Here is a tiny trained network, its code and every weight. The questions are about switching its units off for an input and a class, where a switched-off unit gives its printed mean instead of its output.

import numpy as np


def w(rows, s, z=0):
    codes = np.array(rows[::2]) - 128.0
    scale = np.full(codes.shape[1], s)
    scale[-1] = z or s
    return codes * scale


def norm(h):
    return h / np.sqrt((h * h).mean(-1, keepdims=True) + 1e-5)


def f(y):
    return y / 2 * (1 + np.tanh(0.7978845608 * (y + 0.044715 * y**3)))


def log_softmax(a):
    a = a - a.max(-1, keepdims=True)
    return a - np.log(np.exp(a).sum(-1, keepdims=True))


def net(x, mask):
    res = np.array(x, float).reshape(1, 5) / 4 @ E
    u = 0
    for l in range(4):
        y = f(norm(res) @ A[l][:, :-1].T + A[l][:, -1])
        res = res + np.where(mask[u : u + 14], y, B[l][:, -1]) @ B[l][:, :-1]
        u += 14
    return log_softmax(norm(res)[-1] @ U[:, :-1].T + U[:, -1])


A, B = {}, {}
E = w([
[194,83,151,145,77,133,121,84,116,127,132],'x0',
[127,7,121,160,178,131,128,211,121,128,144],'x1',
[75,130,98,226,80,128,130,119,133,133,150],'x2',
[96,120,193,170,192,132,97,68,127,135,70],'x3',
[190,182,154,182,151,123,134,179,133,127,123],'x4',
],0.011)
A[0] = w([
[123,41,139,166,180,133,129,158,131,129,125,2],'0.n1',
[105,41,176,190,237,129,127,106,126,127,108,94],'0.n2',
[201,121,144,210,189,128,126,222,128,128,133,81],'0.n3',
[175,68,136,149,112,128,121,122,123,131,128,67],'0.n4',
[185,45,144,153,110,127,124,121,128,127,130,95],'0.n5',
[149,58,71,107,79,129,135,251,126,127,152,100],'0.n6',
[184,54,156,45,210,125,124,173,132,128,124,64],'0.n7',
[50,118,104,122,205,130,126,221,128,129,127,84],'0.n8',
[173,64,133,148,108,129,126,120,128,129,128,83],'0.n9',
[131,152,126,122,123,146,131,114,116,128,135,85],'0.n10',
[102,102,125,182,111,125,127,141,137,130,136,50],'0.n11',
[92,134,117,129,152,125,124,163,127,128,134,53],'0.n12',
[58,7,107,84,131,130,125,122,127,129,139,71],'0.n13',
[74,69,101,237,99,127,127,171,129,128,143,53],'0.n14',
],0.027,0.0057)
B[0] = w([
[137,134,149,161,135,3,119,120,57,116,120,193],'0.n1',
[136,123,122,89,135,149,39,148,167,141,177,223],'0.n2',
[135,86,140,110,43,132,139,140,139,123,71,218],'0.n3',
[114,126,164,121,153,151,162,113,146,113,139,165],'0.n4',
[96,110,168,128,155,131,174,106,140,114,155,183],'0.n5',
[142,128,130,102,137,108,44,151,142,139,174,252],'0.n6',
[125,173,52,171,161,163,151,133,73,135,104,227],'0.n7',
[92,111,190,133,165,135,190,91,145,112,160,225],'0.n8',
[113,121,163,128,150,139,166,105,143,133,147,168],'0.n9',
[103,135,125,145,119,114,128,121,140,135,141,143],'0.n10',
[128,139,106,128,150,165,127,119,111,139,105,159],'0.n11',
[129,124,147,112,145,157,157,112,143,129,145,155],'0.n12',
[135,87,141,116,42,132,141,150,145,120,63,220],'0.n13',
[128,170,60,166,159,152,154,138,80,131,107,211],'0.n14',
],0.048,0.024)
A[1] = w([
[142,121,138,110,149,109,63,151,124,131,164,2],'1.n1',
[164,130,139,141,74,108,124,148,159,105,52,6],'1.n2',
[113,111,87,133,115,106,24,131,153,148,206,64],'1.n3',
[115,114,137,110,69,100,161,149,157,121,7,39],'1.n4',
[189,141,138,80,162,114,69,138,110,99,154,46],'1.n5',
[126,122,222,126,199,97,252,61,149,94,181,21],'1.n6',
[164,139,101,104,138,99,144,194,164,112,188,60],'1.n7',
[159,192,10,182,176,155,144,101,34,136,67,1],'1.n8',
[162,107,152,149,18,142,155,165,131,154,112,19],'1.n9',
[127,92,137,105,77,86,148,112,127,119,66,37],'1.n10',
[151,112,110,150,140,123,160,148,171,121,120,48],'1.n11',
[147,107,155,102,137,130,60,169,163,157,164,33],'1.n12',
[127,137,155,116,161,115,34,127,151,138,112,62],'1.n13',
[138,223,143,137,105,44,113,78,171,128,89,87],'1.n14',
],0.026,0.003)
B[1] = w([
[145,172,102,157,138,100,75,156,196,115,168,182],'1.n1',
[122,94,137,71,80,118,131,127,177,169,88,163],'1.n2',
[133,178,175,177,178,146,112,170,190,187,119,215],'1.n3',
[162,121,118,33,45,109,60,109,174,150,106,187],'1.n4',
[84,123,119,218,137,130,87,159,177,171,103,170],'1.n5',
[124,37,226,100,155,153,183,34,198,113,217,221],'1.n6',
[125,94,174,152,140,208,60,78,132,227,130,151],'1.n7',
[64,210,2,111,104,242,154,71,43,72,140,254],'1.n8',
[126,76,110,69,108,128,77,166,179,130,61,184],'1.n9',
[173,135,92,101,35,101,153,172,149,134,120,177],'1.n10',
[166,101,100,122,113,148,91,128,114,130,167,128],'1.n11',
[141,191,77,193,197,107,142,126,217,141,102,190],'1.n12',
[136,142,103,148,111,165,123,159,131,239,205,179],'1.n13',
[133,71,141,190,134,29,86,190,32,129,132,193],'1.n14',
],0.024,0.023)
A[2] = w([
[168,208,132,101,176,77,144,114,129,114,99,87],'2.n1',
[166,142,174,176,140,15,116,178,57,150,94,2],'2.n2',
[167,168,145,98,111,109,163,144,148,122,77,53],'2.n3',
[174,211,135,98,180,69,148,147,140,98,43,107],'2.n4',
[159,181,127,148,126,52,180,199,135,64,133,93],'2.n5',
[126,162,185,104,150,109,154,100,148,69,132,77],'2.n6',
[185,187,166,127,181,79,199,127,156,134,105,92],'2.n7',
[124,205,148,116,129,49,154,81,121,123,85,73],'2.n8',
[202,234,81,171,166,64,152,114,169,130,90,57],'2.n9',
[133,212,154,75,157,80,162,157,153,90,94,109],'2.n10',
[114,190,185,209,163,116,112,158,102,118,48,64],'2.n11',
[203,219,152,53,118,81,111,147,125,108,2,87],'2.n12',
[167,178,146,102,193,85,161,154,125,81,25,78],'2.n13',
[175,167,145,135,162,70,94,181,183,81,60,101],'2.n14',
],0.021,0.0037)
B[2] = w([
[169,111,109,83,108,122,113,114,148,76,231,122],'2.n1',
[147,152,156,142,145,11,101,133,4,58,156,254],'2.n2',
[7,106,149,109,16,121,98,127,106,127,151,146],'2.n3',
[66,193,161,73,69,165,48,154,90,102,147,125],'2.n4',
[91,64,132,123,125,145,58,88,99,138,148,158],'2.n5',
[126,74,130,78,162,83,215,71,140,114,215,158],'2.n6',
[94,138,83,133,40,131,200,154,103,150,171,137],'2.n7',
[85,97,160,128,107,128,159,119,116,123,134,122],'2.n8',
[111,45,200,148,133,158,144,133,155,188,139,167],'2.n9',
[50,168,128,80,77,75,108,124,188,40,198,123],'2.n10',
[173,93,129,61,105,115,173,96,167,82,129,195],'2.n11',
[186,28,212,118,157,153,239,128,158,144,129,175],'2.n12',
[87,101,92,143,111,88,99,70,109,109,123,124],'2.n13',
[80,136,97,150,121,206,166,99,80,213,173,196],'2.n14',
],0.022,0.015)
A[3] = w([
[170,175,169,61,89,76,135,157,183,69,6,3],'3.n1',
[107,206,166,137,140,62,159,138,186,57,69,85],'3.n2',
[206,247,150,167,178,90,119,152,197,146,91,66],'3.n3',
[146,189,158,171,163,106,174,131,179,77,58,59],'3.n4',
[154,186,154,120,138,92,144,182,173,101,63,90],'3.n5',
[165,164,122,131,155,114,140,113,166,85,89,65],'3.n6',
[126,148,177,122,181,98,192,110,164,93,81,27],'3.n7',
[137,174,148,159,152,87,129,134,177,108,91,51],'3.n8',
[142,171,119,165,151,81,151,132,174,56,43,69],'3.n9',
[156,168,133,116,145,113,150,140,148,102,110,72],'3.n10',
[127,214,140,95,152,62,165,166,199,136,47,59],'3.n11',
[153,232,99,118,155,133,158,117,121,69,83,57],'3.n12',
[171,201,142,150,168,88,168,132,173,93,47,71],'3.n13',
[139,134,169,105,138,102,193,163,138,167,120,90],'3.n14',
],0.024,0.0043)
B[3] = w([
[172,96,142,103,51,78,135,141,159,92,34,229],'3.n1',
[31,153,121,154,79,63,128,77,159,131,127,120],'3.n2',
[114,134,140,143,158,92,75,186,197,151,149,255],'3.n3',
[113,32,81,156,164,174,118,139,134,126,108,123],'3.n4',
[108,127,138,109,101,142,127,109,77,143,177,142],'3.n5',
[56,3,30,139,89,183,69,96,138,117,200,116],'3.n6',
[120,77,150,109,116,148,162,94,98,107,202,170],'3.n7',
[98,103,81,113,104,198,91,112,102,185,172,153],'3.n8',
[89,81,112,173,105,143,139,113,106,143,124,119],'3.n9',
[37,6,77,117,62,190,137,102,108,211,224,112],'3.n10',
[113,56,105,146,153,145,93,136,71,69,158,165],'3.n11',
[120,172,63,154,148,165,168,118,50,136,117,241],'3.n12',
[128,80,106,128,128,149,129,116,105,130,129,123],'3.n13',
[94,112,72,143,122,189,130,91,87,164,179,175],'3.n14',
],0.035,0.0092)
U = w([
[91,219,23,142,140,213,173,104,40,97,84,211],'0',
[140,106,171,162,134,9,86,159,41,101,130,1],'1',
[119,163,140,179,177,137,49,185,227,207,145,121],'2',
[166,67,132,50,7,115,139,135,170,131,28,181],'3',
[115,90,225,96,181,161,226,25,170,84,185,116],'4',
],0.013,0.0019)

Each question gives the input, the list of numbers given to net, and the class t.
The units are the neurons (one row each of A and B). Each row of codes is followed by its name. A weight is (code - 128) times the scale printed after its matrix; where a second scale follows, it is the last column's (A, B and U).
mask holds one flag per neuron, layer by layer. A switched-off neuron (its flag False) gives its mean, the last column of its row in B, instead of its output. The means were averaged over made-up inputs and are rounded, as every weight is.
A unit's drop is (log p(t) with every unit on - log p(t) with that unit switched off) / (log p(t) with every unit on - log p(t) with every unit switched off).
The circuit of an input: a set's keep is (log p(t) with only the set's units on - log p(t) with every unit switched off) / (log p(t) with every unit on - log p(t) with every unit switched off). Starting from the 12 units with the biggest drops (on a tie, the unit counted first), units are removed one at a time, each time the one whose removal leaves the highest keep (on an exact tie, the one counted first), for as long as the keep stays at least 0.8.
circuit, biggest first: the units of the circuit, biggest drop first
k most important neurons: the k neurons with the biggest drops, biggest first
k most important neurons of layer l: the k neurons of layer l with the biggest drops, biggest first
input [5,4,6,-1,8], class 3: circuit, biggest first -> [0.n3]
input [-3,8,-5,-5,-7], class 1: 3 most important neurons -> [0.n6, 0.n1, 0.n3]
input [3,5,4,-4,0], class 1: 4 most important neurons -> [0.n7, 0.n6, 0.n2, 0.n1]
input [8,-6,7,5,-2], class 4: circuit, biggest first -> [0.n6, 1.n6]
input [-5,6,-4,-2,5], class 1: 2 most important neurons -> [0.n1, 0.n13]
input [7,-5,-1,-3,-7], class 3: 2 most important neurons -> [0.n6, 0.n2]
input [6,-4,-2,5,-2], class 4: 3 most important neurons of layer 0 -> [0.n6, 0.n13, 0.n3]
input [-1,1,-1,0,1], class 0: 4 most important neurons -> [0.n7, 0.n13, 0.n5, 0.n9]
input [1,-6,-7,0,2], class 0: 4 most important neurons of layer 0 -> [0.n6, 0.n8, 0.n13, 0.n3]
input [5,-5,-1,-7,-6], class 2: 3 most important neurons -> [0.n7, 0.n3, 0.n8]
input [-8,-2,3,3,-7], class 4: 4 most important neurons -> [0.n8, 0.n3, 1.n6, 0.n12]
input [6,1,1,-8,-7], class 2: 3 most important neurons -> [0.n6, 0.n3, 0.n8]
input [6,4,-7,7,4], class 0: 2 most important neurons -> [0.n7, 0.n6]
input [3,7,4,2,-4], class 1: circuit, biggest first -> [0.n1]
input [-6,-3,-3,5,2], class 4: 3 most important neurons -> [0.n6, 1.n6, 0.n8]
input [-2,-8,-5,5,4], class 1: 4 most important neurons -> [0.n7, 0.n14, 0.n8, 0.n2]
input [3,-5,3,-7,-4], class 2: 2 most important neurons -> [0.n7, 0.n13]
input [6,-3,-3,-5,-7], class 3: 2 most important neurons -> [0.n2, 0.n8]
input [8,8,7,-1,-5], class 1: 4 most important neurons -> [0.n7, 0.n8, 0.n6, 0.n1]
input [8,2,-1,-3,7], class 4: circuit, biggest first -> [0.n5]
input [-3,-6,-8,7,5], class 0: 3 most important neurons of layer 0 -> [0.n6, 0.n8, 0.n13]
input [6,3,-5,-4,3], class 4: 3 most important neurons of layer 0 -> [0.n5, 0.n9, 0.n4]
input [-7,5,5,2,3], class 4: 2 most important neurons of layer 0 -> [0.n8, 0.n7]
input [6,0,0,0,-6], class 3: 2 most important neurons of layer 0 -> [0.n13, 0.n8]
input [3,1,2,2,-2], class 4: 3 most important neurons of layer 0 -> [0.n5, 0.n6, 0.n7]
input [4,6,6,-4,-5], class 0: 4 most important neurons of layer 0 -> [0.n14, 0.n3, 0.n11, 0.n8]
input [3,-4,8,8,6], class 0: 4 most important neurons of layer 0 -> [0.n6, 0.n14, 0.n13, 0.n11]
input [-8,4,3,0,-4], class 4: circuit, biggest first -> [0.n8]
